Here is a tiny trained network, its code and every weight. The questions are about switching its units off for an input and a class, where a switched-off unit gives its printed mean instead of its output.

import numpy as np


def w(rows, s, z=0):
    codes = np.array(rows[::2]) - 128.0
    scale = np.full(codes.shape[1], s)
    scale[-1] = z or s
    return codes * scale


def norm(h):
    return h / np.sqrt((h * h).mean(-1, keepdims=True) + 1e-5)


def f(y):
    return y / 2 * (1 + np.tanh(0.7978845608 * (y + 0.044715 * y**3)))


def log_softmax(a):
    a = a - a.max(-1, keepdims=True)
    return a - np.log(np.exp(a).sum(-1, keepdims=True))


def net(x, mask):
    res = np.array(x, float).reshape(1, 3) / 4 @ E
    u = 0
    for l in range(2):
        y = f(norm(res) @ A[l][:, :-1].T + A[l][:, -1])
        res = res + np.where(mask[u : u + 10], y, B[l][:, -1]) @ B[l][:, :-1]
        u += 10
    return log_softmax(norm(res)[-1] @ U[:, :-1].T + U[:, -1])


A, B = {}, {}
E = w([
[255,52,71,56,131,108],'x0',
[87,111,62,147,55,148],'x1',
[137,211,16,193,206,66],'x2',
],0.0078)
A[0] = w([
[89,158,112,85,120,95,12],'0.n1',
[88,72,28,154,121,184,3],'0.n2',
[122,173,16,138,188,47,36],'0.n3',
[188,57,83,94,125,79,97],'0.n4',
[149,149,176,63,147,82,158],'0.n5',
[92,75,88,164,65,85,46],'0.n6',
[45,65,51,111,64,116,3],'0.n7',
[49,117,89,151,137,135,89],'0.n8',
[125,98,227,104,254,37,38],'0.n9',
[67,164,163,212,162,191,128],'0.n10',
],0.0082,0.0037)
B[0] = w([
[162,153,181,68,166,117,103],'0.n1',
[240,202,164,137,98,116,144],'0.n2',
[99,46,58,221,239,226,254],'0.n3',
[74,106,142,152,91,62,212],'0.n4',
[143,152,135,213,92,128,185],'0.n5',
[196,166,172,154,142,188,137],'0.n6',
[254,212,233,158,85,205,154],'0.n7',
[163,122,195,166,177,59,159],'0.n8',
[218,170,139,150,65,177,213],'0.n9',
[98,89,94,130,57,63,245],'0.n10',
],0.0079,0.0048)
A[1] = w([
[177,247,20,132,163,93,1],'1.n1',
[205,191,128,206,110,174,250],'1.n2',
[81,71,185,82,103,178,96],'1.n3',
[124,165,166,51,170,181,109],'1.n4',
[205,43,30,107,110,147,2],'1.n5',
[207,90,79,80,142,87,103],'1.n6',
[143,62,199,56,144,188,114],'1.n7',
[123,59,111,176,83,122,144],'1.n8',
[117,106,124,117,131,63,110],'1.n9',
[42,214,144,151,135,155,127],'1.n10',
],0.013,0.0035)
B[1] = w([
[140,143,73,140,21,166,178],'1.n1',
[147,78,188,50,122,170,254],'1.n2',
[153,128,69,170,184,125,197],'1.n3',
[104,88,111,148,109,123,127],'1.n4',
[88,159,191,168,118,81,194],'1.n5',
[116,161,110,155,10,113,168],'1.n6',
[112,131,60,165,114,171,184],'1.n7',
[130,128,160,57,225,109,203],'1.n8',
[75,108,148,156,148,125,136],'1.n9',
[173,120,125,138,56,90,179],'1.n10',
],0.013,0.01)
U = w([
[139,58,25,208,143,190,165],'0',
[211,110,198,111,37,187,172],'1',
[89,118,160,170,76,4,161],'2',
[134,78,181,45,237,146,217],'3',
[128,223,97,58,180,137,2],'4',
[117,219,86,66,149,136,33],'5',
[140,230,126,95,173,142,60],'6',
[99,203,85,33,165,135,21],'7',
],0.016,0.0082)

Each question gives the input, the list of numbers given to net, and the class t.
The units are the neurons (one row each of A and B). Each row of codes is followed by its name. A weight is (code - 128) times the scale printed after its matrix; where a second scale follows, it is the last column's (A, B and U).
mask holds one flag per neuron, layer by layer. A switched-off neuron (its flag False) gives its mean, the last column of its row in B, instead of its output. The means were averaged over made-up inputs and are rounded, as every weight is.
A unit's drop is (log p(t) with every unit on - log p(t) with that unit switched off) / (log p(t) with every unit on - log p(t) with every unit switched off).
The circuit of an input: a set's keep is (log p(t) with only the set's units on - log p(t) with every unit switched off) / (log p(t) with every unit on - log p(t) with every unit switched off). Starting from the 12 units with the biggest drops (on a tie, the unit counted first), units are removed one at a time, each time the one whose removal leaves the highest keep (on an exact tie, the one counted first), for as long as the keep stays at least 0.8.
circuit, biggest first: the units of the circuit, biggest drop first
top k neurons: the k neurons with the biggest drops, biggest first
k most important neurons of layer l: the k neurons of layer l with the biggest drops, biggest first
input [-3,-2,0], class 3: 2 most important neurons of layer 0	0.n10, 0.n4
input [3,-7,5], class 1: 2 most important neurons of layer 1	1.n2, 1.n1
input [-6,3,-6], class 0: circuit, biggest first	1.n3
input [-7,-3,-6], class 2: 2 most important neurons of layer 1	1.n10, 1.n2
input [-8,-7,-7], class 2: 3 most important neurons of layer 0	0.n3, 0.n10, 0.n7
input [6,-2,-5], class 2: 2 most important neurons of layer 1	1.n5, 1.n6
input [-7,6,-4], class 2: circuit, biggest first	1.n2, 0.n10
input [-1,-6,5], class 1: top 3 neurons	0.n9, 1.n2, 1.n1
input [-4,-1,-2], class 2: top 3 neurons	1.n2, 0.n3, 1.n10
input [-1,8,6], class 1: circuit, biggest first	1.n2, 0.n7
input [3,-1,2], class 3: 3 most important neurons of layer 1	1.n8, 1.n10, 1.n1
input [-4,-3,-4], class 0: top 4 neurons	1.n3, 1.n2, 0.n4, 1.n5
input [4,-6,5], class 1: top 3 neurons	0.n9, 1.n2, 1.n3
input [5,-1,-6], class 0: circuit, biggest first	1.n7
input [6,-8,5], class 1: 2 most important neurons of layer 0	0.n9, 0.n10
input [3,-2,1], class 3: 2 most important neurons of layer 0	0.n4, 0.n5
input [8,1,7], class 2: top 2 neurons	1.n5, 1.n6
input [-8,2,-8], class 0: top 2 neurons	1.n3, 1.n5
input [2,-3,-1], class 3: 2 most important neurons of layer 1	1.n1, 1.n10
input [-5,-5,3], class 1: top 2 neurons	0.n9, 0.n4
input [8,-6,5], class 2: circuit, biggest first	1.n5
input [-8,-5,-4], class 2: top 2 neurons	1.n2, 0.n10
input [-1,6,-7], class 0: 2 most important neurons of layer 1	1.n3, 1.n7
input [5,-4,-5], class 0: top 2 neurons	1.n7, 0.n10
